Below is a small trained network, with its code and all its weights. Each question gives an input and a class and asks what happens when units are switched off, that is, made to give their printed mean instead of their output.

import numpy as np


def w(rows, s, z=0):
    codes = np.array(rows[::2]) - 128.0
    scale = np.full(codes.shape[1], s)
    scale[-1] = z or s
    return codes * scale


def f(y):
    return np.maximum(y, 0)


def log_softmax(a):
    a = a - a.max(-1, keepdims=True)
    return a - np.log(np.exp(a).sum(-1, keepdims=True))


def net(x, mask):
    res = np.array(x, float).reshape(1, 2) / 4 @ E
    y = f(res @ A[0][:, :-1].T + A[0][:, -1])
    res = res + np.where(mask, y, B[0][:, -1]) @ B[0][:, :-1]
    return log_softmax(res[-1] @ U[:, :-1].T + U[:, -1])


A, B = {}, {}
E = w([
[254,62,215,24,152,170],'x0',
[183,79,10,215,250,203],'x1',
],0.0074)
A[0] = w([
[94,164,208,67,63,64,88],'n0',
[181,36,31,182,218,192,131],'n1',
[108,163,180,102,63,77,121],'n2',
[8,210,86,232,102,88,95],'n3',
[215,83,185,61,145,113,81],'n4',
[95,126,145,98,115,105,201],'n5',
[222,59,167,59,118,137,103],'n6',
[63,198,178,94,34,77,90],'n7',
[165,34,38,229,221,211,66],'n8',
[153,94,172,106,164,154,223],'n9',
[121,142,102,107,123,110,255],'n10',
[168,58,156,74,139,187,90],'n11',
[98,208,181,66,35,59,98],'n12',
[3,229,58,216,111,57,90],'n13',
[107,188,205,52,42,89,82],'n14',
[95,165,188,73,102,77,140],'n15',
],0.0066,0.0099)
B[0] = w([
[169,155,36,116,133,210,192],'n0',
[147,193,96,138,100,195,229],'n1',
[125,155,101,130,128,186,185],'n2',
[187,28,193,30,250,84,211],'n3',
[246,16,136,46,255,111,176],'n4',
[118,169,196,164,129,120,203],'n5',
[200,43,168,36,233,63,189],'n6',
[165,137,61,117,141,196,194],'n7',
[191,174,56,105,123,222,209],'n8',
[69,158,243,173,101,51,226],'n9',
[76,205,242,190,93,54,254],'n10',
[145,78,123,44,169,121,166],'n11',
[150,143,83,138,144,191,203],'n12',
[247,12,182,52,251,77,218],'n13',
[177,147,22,112,118,211,195],'n14',
[143,162,97,140,132,160,194],'n15',
],0.0077,0.01)
U = w([
[157,3,149,70,171,76,113],'0',
[141,208,62,135,126,229,70],'1',
[74,216,193,206,102,17,253],'2',
[84,71,43,138,76,97,65],'3',
],0.012,0.0057)

Each question gives the input, the list of numbers given to net, and the class t.
The units are the neurons (one row each of A and B). Each row of codes is followed by its name. A weight is (code - 128) times the scale printed after its matrix; where a second scale follows, it is the last column's (A, B and U).
mask holds one flag per neuron, in row order. A switched-off neuron (its flag False) gives its mean, the last column of its row in B, instead of its output. The means were averaged over made-up inputs and are rounded, as every weight is.
A unit's drop is (log p(t) with every unit on - log p(t) with that unit switched off) / (log p(t) with every unit on - log p(t) with every unit switched off).
The circuit of an input: a set's keep is (log p(t) with only the set's units on - log p(t) with every unit switched off) / (log p(t) with every unit on - log p(t) with every unit switched off). Starting from the 12 units with the biggest drops (on a tie, the unit counted first), units are removed one at a time, each time the one whose removal leaves the highest keep (on an exact tie, the one counted first), for as long as the keep stays at least 0.8.
circuit, biggest first: the units of the circuit, biggest drop first
most important unit: the unit with the biggest drop
k most important neurons: the k neurons with the biggest drops, biggest first
drop when u is switched off: that unit's drop, to one decimal
input [3,-2], class 2: 2 most important neurons -> (n13, n3)
input [-3,-2], class 2: circuit, biggest first -> (n4, n8)
input [-5,-1], class 0: most important unit -> n13
input [-7,7], class 0: 2 most important neurons -> (n13, n3)
input [-3,-1], class 2: 2 most important neurons -> (n4, n6)
input [3,3], class 2: 2 most important neurons -> (n13, n3)
input [-4,-4], class 0: 3 most important neurons -> (n13, n3, n1)
input [-1,-3], class 2: 2 most important neurons -> (n8, n1)
input [-8,-6], class 0: drop when n3 is switched off -> 0.5
input [-6,2], class 0: drop when n11 is switched off -> 0.0
input [-6,-7], class 1: drop when n12 is switched off -> 0.4
input [1,-4], class 1: 2 most important neurons -> (n14, n0)
